Below are the code and all the weights of a small trained network. Each question names an input and a class and asks about switching units off, where a switched-off unit gives its printed mean instead of its output.

import numpy as np


def w(rows, s, z=0):
    codes = np.array(rows[::2]) - 128.0
    scale = np.full(codes.shape[1], s)
    scale[-1] = z or s
    return codes * scale


def norm(h):
    return h / np.sqrt((h * h).mean(-1, keepdims=True) + 1e-5)


def f(y):
    return y / 2 * (1 + np.tanh(0.7978845608 * (y + 0.044715 * y**3)))


def log_softmax(a):
    a = a - a.max(-1, keepdims=True)
    return a - np.log(np.exp(a).sum(-1, keepdims=True))


def net(x, mask):
    res = np.array(x, float).reshape(1, 5) / 4 @ E
    u = 0
    for l in range(3):
        y = f(norm(res) @ A[l][:, :-1].T + A[l][:, -1])
        res = res + np.where(mask[u : u + 12], y, B[l][:, -1]) @ B[l][:, :-1]
        u += 12
    return log_softmax(norm(res)[-1] @ U[:, :-1].T + U[:, -1])


A, B = {}, {}
E = w([
[132,80,209,123],'x0',
[133,127,126,127],'x1',
[37,35,74,159],'x2',
[127,129,126,131],'x3',
[7,238,179,122],'x4',
],0.0017)
A[0] = w([
[92,92,68,146,3],'0.n1',
[138,144,120,116,44],'0.n2',
[159,147,120,192,77],'0.n3',
[249,16,98,125,252],'0.n4',
[57,50,81,190,98],'0.n5',
[78,166,194,150,80],'0.n6',
[152,94,149,137,154],'0.n7',
[131,128,89,173,71],'0.n8',
[209,253,144,116,146],'0.n9',
[136,112,112,26,177],'0.n10',
[49,162,149,43,176],'0.n11',
[104,130,98,75,186],'0.n12',
],0.0031,0.0022)
B[0] = w([
[140,114,170,13,98],'0.n1',
[137,85,179,111,99],'0.n2',
[124,113,145,101,110],'0.n3',
[48,197,137,186,253],'0.n4',
[93,145,94,5,146],'0.n5',
[163,117,130,192,129],'0.n6',
[99,155,116,144,146],'0.n7',
[132,119,169,57,108],'0.n8',
[38,80,88,61,174],'0.n9',
[121,171,104,190,151],'0.n10',
[133,130,89,220,167],'0.n11',
[126,175,99,169,153],'0.n12',
],0.0028,0.0027)
A[1] = w([
[201,198,167,70,117],'1.n1',
[214,197,167,71,107],'1.n2',
[119,63,253,120,112],'1.n3',
[230,44,85,100,127],'1.n4',
[107,170,36,55,113],'1.n5',
[213,71,93,125,134],'1.n6',
[110,57,251,110,135],'1.n7',
[133,159,124,194,173],'1.n8',
[212,150,191,65,95],'1.n9',
[124,123,140,104,117],'1.n10',
[160,79,200,103,7],'1.n11',
[226,65,75,138,143],'1.n12',
],0.0041,0.0018)
B[1] = w([
[89,52,84,72,131],'1.n1',
[80,65,119,56,128],'1.n2',
[154,158,25,160,134],'1.n3',
[57,178,189,137,86],'1.n4',
[195,126,123,147,178],'1.n5',
[50,228,158,121,96],'1.n6',
[169,163,4,154,139],'1.n7',
[132,70,164,138,254],'1.n8',
[90,144,72,69,88],'1.n9',
[123,146,110,135,102],'1.n10',
[123,189,82,126,50],'1.n11',
[47,221,188,144,117],'1.n12',
],0.0039,0.0015)
A[2] = w([
[88,136,103,110,75],'2.n1',
[86,147,227,160,110],'2.n2',
[75,5,108,170,180],'2.n3',
[217,203,215,53,107],'2.n4',
[175,83,179,123,247],'2.n5',
[166,136,118,153,167],'2.n6',
[150,225,89,82,87],'2.n7',
[149,211,6,147,76],'2.n8',
[120,94,136,103,130],'2.n9',
[116,128,85,231,246],'2.n10',
[97,159,101,134,96],'2.n11',
[144,43,167,159,215],'2.n12',
],0.0031,0.0014)
B[2] = w([
[119,88,139,130,115],'2.n1',
[138,174,157,125,153],'2.n2',
[132,136,121,37,204],'2.n3',
[104,52,111,94,112],'2.n4',
[146,172,119,101,159],'2.n5',
[161,123,168,118,149],'2.n6',
[110,68,104,161,109],'2.n7',
[162,3,168,206,137],'2.n8',
[124,148,105,122,123],'2.n9',
[181,121,151,73,251],'2.n10',
[137,110,146,128,126],'2.n11',
[146,162,146,64,181],'2.n12',
],0.0036,0.0027)
U = w([
[3,227,216,221,130],'0',
[7,59,47,16,94],'1',
[165,133,130,134,252],'2',
[188,57,78,250,1],'3',
[155,143,143,111,158],'4',
],0.0066,0.002)

Each question gives the input, the list of numbers given to net, and the class t.
The units are the neurons (one row each of A and B). Each row of codes is followed by its name. A weight is (code - 128) times the scale printed after its matrix; where a second scale follows, it is the last column's (A, B and U).
mask holds one flag per neuron, layer by layer. A switched-off neuron (its flag False) gives its mean, the last column of its row in B, instead of its output. The means were averaged over made-up inputs and are rounded, as every weight is.
A unit's drop is (log p(t) with every unit on - log p(t) with that unit switched off) / (log p(t) with every unit on - log p(t) with every unit switched off).
The circuit of an input: a set's keep is (log p(t) with only the set's units on - log p(t) with every unit switched off) / (log p(t) with every unit on - log p(t) with every unit switched off). Starting from the 12 units with the biggest drops (on a tie, the unit counted first), units are removed one at a time, each time the one whose removal leaves the highest keep (on an exact tie, the one counted first), for as long as the keep stays at least 0.8.
units of the circuit, in order: the units of the circuit, biggest drop first
top k neurons: the k neurons with the biggest drops, biggest first
top k neurons in layer l: the k neurons of layer l with the biggest drops, biggest first
input [5,3,-4,-2,-1], class 3: units of the circuit, in order : 1.n7, 1.n3, 0.n9, 2.n8
input [7,1,8,4,-8], class 0: units of the circuit, in order : 1.n4, 1.n12, 1.n6, 0.n9
input [-2,0,2,-7,5], class 2: top neuron in layer 1 : 1.n12
input [-7,-4,3,3,-7], class 0: top 4 neurons in layer 1 : 1.n12, 1.n4, 1.n6, 1.n7
input [-3,4,3,3,-5], class 0: units of the circuit, in order : 1.n12, 1.n4
input [4,-5,3,2,-5], class 0: units of the circuit, in order : 1.n12, 1.n6
input [3,-6,-5,-5,-6], class 0: units of the circuit, in order : 1.n12, 1.n4
input [-8,1,5,6,6], class 3: top 2 neurons in layer 0 : 0.n4, 0.n9
input [0,-7,5,4,-2], class 4: top 4 neurons : 0.n9, 1.n1, 1.n2, 1.n5
input [-6,6,-7,-4,-6], class 1: top 2 neurons in layer 0 : 0.n11, 0.n6
input [-8,0,7,1,3], class 3: top 3 neurons in layer 0 : 0.n9, 0.n12, 0.n11
input [-4,2,2,-6,5], class 2: top 4 neurons in layer 1 : 1.n12, 1.n6, 1.n4, 1.n5
input [7,6,-6,-5,-4], class 3: top 3 neurons : 1.n7, 1.n3, 0.n5
input [7,-3,3,2,5], class 3: top 2 neurons in layer 1 : 1.n7, 1.n3
input [3,-1,3,-7,5], class 2: top 3 neurons : 0.n4, 1.n12, 1.n6
input [0,-7,-8,-5,6], class 1: top 2 neurons in layer 1 : 1.n1, 1.n12
input [-6,-5,0,1,1], class 3: units of the circuit, in order : 2.n8
input [6,4,-7,5,-5], class 1: top 2 neurons : 1.n2, 1.n1
input [-5,7,5,5,2], class 4: top 2 neurons in layer 1 : 1.n5, 1.n7
input [-7,-1,-5,3,-8], class 0: top 3 neurons : 1.n12, 1.n4, 1.n6
input [8,-3,-8,-4,6], class 1: top 2 neurons : 0.n4, 1.n2
input [7,-7,-3,5,-2], class 3: top 4 neurons : 1.n7, 1.n3, 2.n8, 0.n11
input [8,-1,5,-4,5], class 3: top 4 neurons in layer 1 : 1.n7, 1.n3, 1.n2, 1.n1
input [7,1,6,0,5], class 3: top 3 neurons in layer 0 : 0.n4, 0.n9, 0.n6
input [1,-3,3,-4,2], class 2: top 2 neurons in layer 0 : 0.n9, 0.n4
input [4,1,1,2,3], class 3: top neuron : 0.n4
input [-8,-4,4,-2,2], class 3: top neuron : 2.n8
input [5,-4,-7,-2,-5], class 1: top 3 neurons in layer 1 : 1.n2, 1.n1, 1.n9
